9.4,25.8,62.7,25.6,-5.3,-12.6,2.2,11.6,-38.6
2.3,-37.4,32.2,41.6,19.8,44.6,-37.6,50.4,-31.9
-15.0,30.2,57.5,26.0,-28.2,-62.0,6.0,31.9,-46.0
13.0,-0.8,-15.3,-48.3,12.4,12.5,12.0,19.9,29.4
-1.0,-5.1,20.0,-0.4,22.8,6.2,4.8,23.8,3.8
=>
13.0,-0.8,-15.3,-48.3,12.4,12.5,12.0,19.9,29.4
-1.0,-5.1,20.0,-0.4,22.8,6.2,4.8,23.8,3.8
2.3,-37.4,32.2,41.6,19.8,44.6,-37.6,50.4,-31.9
-15.0,30.2,57.5,26.0,-28.2,-62.0,6.0,31.9,-46.0
9.4,25.8,62.7,25.6,-5.3,-12.6,2.2,11.6,-38.6

-8.2,3.0,10.9,9.7,-7.2,-64.7,-8.5
-8.2,2.5,61.8,8.0,-0.9,23.2,-22.4
-8.2,9.6,-60.8,-10.6,2.0,-24.0,30.5
-8.2,26.6,23.8,-39.6,-42.0,14.0,10.0
=>
-8.2,9.6,-60.8,-10.6,2.0,-24.0,30.5
-8.2,3.0,10.9,9.7,-7.2,-64.7,-8.5
-8.2,26.6,23.8,-39.6,-42.0,14.0,10.0
-8.2,2.5,61.8,8.0,-0.9,23.2,-22.4

18.7,35.7,20.0,25.2,-8.2
34.0,-19.5,26.1,0.3,32.8
21.2,-5.6,17.0,42.8,-21.1
60.4,-9.0,34.2,15.6,62.2
35.2,8.3,31.1,20.8,22.5
22.3,-36.0,8.6,-0.9,12.7
9.8,27.3,16.6,-34.7,61.9
-0.3,24.8,15.3,0.7,15.8
15.8,-21.9,7.3,-49.3,68.7
34.4,-39.4,16.4,6.2,18.6
=>
15.8,-21.9,7.3,-49.3,68.7
22.3,-36.0,8.6,-0.9,12.7
-0.3,24.8,15.3,0.7,15.8
34.4,-39.4,16.4,6.2,18.6
9.8,27.3,16.6,-34.7,61.9
21.2,-5.6,17.0,42.8,-21.1
18.7,35.7,20.0,25.2,-8.2
34.0,-19.5,26.1,0.3,32.8
35.2,8.3,31.1,20.8,22.5
60.4,-9.0,34.2,15.6,62.2

20.4,-24.5,-4.7,5.3,-7.8,-25.6,-35.2,17.6,2.7,22.7,3.0,-9.8,-1.0,-6.8,9.2,-15.8
15.2,-1.6,-9.9,-13.8,12.5,23.2,12.7,-12.9,13.5,18.1,-5.0,12.3,-10.3,14.7,-12.7,15.9
18.1,2.9,-4.6,-3.7,-8.4,-5.7,-5.3,6.3,0.4,50.8,-11.5,-9.3,-16.0,-2.0,-0.6,-14.7
17.7,-20.8,-9.3,-7.7,6.4,-4.8,24.3,8.1,-9.0,50.6,-18.8,-16.2,-1.3,27.7,2.0,-10.3
-14.2,-34.3,-0.9,5.3,-1.3,-33.3,-13.4,3.3,-19.9,-16.9,-7.3,-9.5,14.7,14.4,30.2,-7.4
=>
15.2,-1.6,-9.9,-13.8,12.5,23.2,12.7,-12.9,13.5,18.1,-5.0,12.3,-10.3,14.7,-12.7,15.9
17.7,-20.8,-9.3,-7.7,6.4,-4.8,24.3,8.1,-9.0,50.6,-18.8,-16.2,-1.3,27.7,2.0,-10.3
20.4,-24.5,-4.7,5.3,-7.8,-25.6,-35.2,17.6,2.7,22.7,3.0,-9.8,-1.0,-6.8,9.2,-15.8
18.1,2.9,-4.6,-3.7,-8.4,-5.7,-5.3,6.3,0.4,50.8,-11.5,-9.3,-16.0,-2.0,-0.6,-14.7
-14.2,-34.3,-0.9,5.3,-1.3,-33.3,-13.4,3.3,-19.9,-16.9,-7.3,-9.5,14.7,14.4,30.2,-7.4

-2.9,-27.6,2.9,-2.1,-2.0,-16.5,18.4,-18.3,7.2,-36.8,-17.3
10.7,5.5,2.6,8.5,11.8,1.5,26.2,-16.6,16.2,9.0,-11.3
8.8,-64.5,6.0,-25.7,-3.0,-51.6,25.5,-13.3,13.5,-52.1,-55.1
3.8,-49.7,-10.8,13.4,-0.5,-39.6,18.9,-10.6,24.6,-37.0,-42.5
=>
3.8,-49.7,-10.8,13.4,-0.5,-39.6,18.9,-10.6,24.6,-37.0,-42.5
10.7,5.5,2.6,8.5,11.8,1.5,26.2,-16.6,16.2,9.0,-11.3
-2.9,-27.6,2.9,-2.1,-2.0,-16.5,18.4,-18.3,7.2,-36.8,-17.3
8.8,-64.5,6.0,-25.7,-3.0,-51.6,25.5,-13.3,13.5,-52.1,-55.1

-54.2,0.5,-20.3,50.8,-3.3,1.2,-34.3,-19.8,-1.2,-1.8
-31.3,-28.3,40.4,-35.6,-10.2,12.6,-37.6,-53.8,-51.9,23.3
-6.7,16.5,15.6,7.7,27.1,-2.7,21.2,54.2,-7.1,11.2
-27.7,-46.8,49.9,-18.0,-1.2,-1.3,-11.3,-30.2,-46.6,41.2
-19.1,10.6,11.2,-17.1,33.9,1.7,37.5,-15.1,-42.8,-27.8
-28.1,13.7,-0.3,-28.8,35.3,-10.7,45.1,-19.3,-52.9,-18.7
-25.1,-42.6,49.4,-20.6,-8.1,-3.3,-9.4,-38.6,-46.4,28.4
=>
-54.2,0.5,-20.3,50.8,-3.3,1.2,-34.3,-19.8,-1.2,-1.8
-28.1,13.7,-0.3,-28.8,35.3,-10.7,45.1,-19.3,-52.9,-18.7
-19.1,10.6,11.2,-17.1,33.9,1.7,37.5,-15.1,-42.8,-27.8
-6.7,16.5,15.6,7.7,27.1,-2.7,21.2,54.2,-7.1,11.2
-31.3,-28.3,40.4,-35.6,-10.2,12.6,-37.6,-53.8,-51.9,23.3
-25.1,-42.6,49.4,-20.6,-8.1,-3.3,-9.4,-38.6,-46.4,28.4
-27.7,-46.8,49.9,-18.0,-1.2,-1.3,-11.3,-30.2,-46.6,41.2

2.8,0.7,-8.2,-1.7,5.1,0.9,1.9,-4.1,8.6,5.9
37.8,-45.4,-6.3,-9.8,-52.2,17.2,17.1,-2.6,-46.3,24.3
40.2,2.7,-11.9,7.0,58.8,-36.9,-1.3,-33.9,-9.7,4.5
=>
40.2,2.7,-11.9,7.0,58.8,-36.9,-1.3,-33.9,-9.7,4.5
2.8,0.7,-8.2,-1.7,5.1,0.9,1.9,-4.1,8.6,5.9
37.8,-45.4,-6.3,-9.8,-52.2,17.2,17.1,-2.6,-46.3,24.3

-37.7,-36.5,17.5,3.7,30.3,-11.3,-15.5,45.1,-41.3,0.9,-44.9
4.9,-6.8,1.2,17.6,44.9,-2.8,26.3,-1.1,-63.1,-8.9,2.1
-9.8,12.5,-43.3,-39.8,1.8,37.3,27.1,16.1,-24.0,-3.6,-18.9
=>
-9.8,12.5,-43.3,-39.8,1.8,37.3,27.1,16.1,-24.0,-3.6,-18.9
4.9,-6.8,1.2,17.6,44.9,-2.8,26.3,-1.1,-63.1,-8.9,2.1
-37.7,-36.5,17.5,3.7,30.3,-11.3,-15.5,45.1,-41.3,0.9,-44.9

-40.0,5.6,-4.0
-2.4,39.5,59.7
-25.4,30.3,34.9
-50.6,42.7,42.3
-0.5,30.9,10.4
-22.2,42.2,69.2
-23.7,17.3,-2.5
=>
-40.0,5.6,-4.0
-23.7,17.3,-2.5
-0.5,30.9,10.4
-25.4,30.3,34.9
-50.6,42.7,42.3
-2.4,39.5,59.7
-22.2,42.2,69.2
---
-5.1,-25.1,36.5,68.4,1.6
28.8,3.8,34.6,37.8,-36.4
=>
1.6,37.8

-25.4,14.1,-25.1,11.0
22.1,20.5,26.1,31.0
28.8,-12.6,55.4,2.3
-9.6,52.2,-31.9,21.1
21.2,4.2,5.2,10.0
=>
11.0,26.1,-12.6,-9.6

12.4,24.2,3.5
17.0,3.0,-21.1
-55.3,13.5,36.4
=>
3.5,3.0,-55.3

-39.4,-41.5
21.1,-60.7
=>
-41.5,21.1

-35.8,-42.9,26.3
-1.4,-13.2,-47.3
45.1,52.8,9.8
=>
26.3,-13.2,45.1

-44.2,21.7,-62.7
-6.1,17.8,-0.5
11.7,2.9,8.7
-44.2,37.3,-63.8
=>
-62.7,17.8,11.7

-11.2,-34.3,5.3,-20.6
25.0,36.3,38.1,-39.1
2.1,4.7,10.1,-3.2
59.3,-40.4,-37.9,-13.0
-0.3,-7.2,-43.7,-12.0
=>
-20.6,38.1,4.7,59.3

-68.8,61.8
49.2,8.0
=>
61.8,49.2
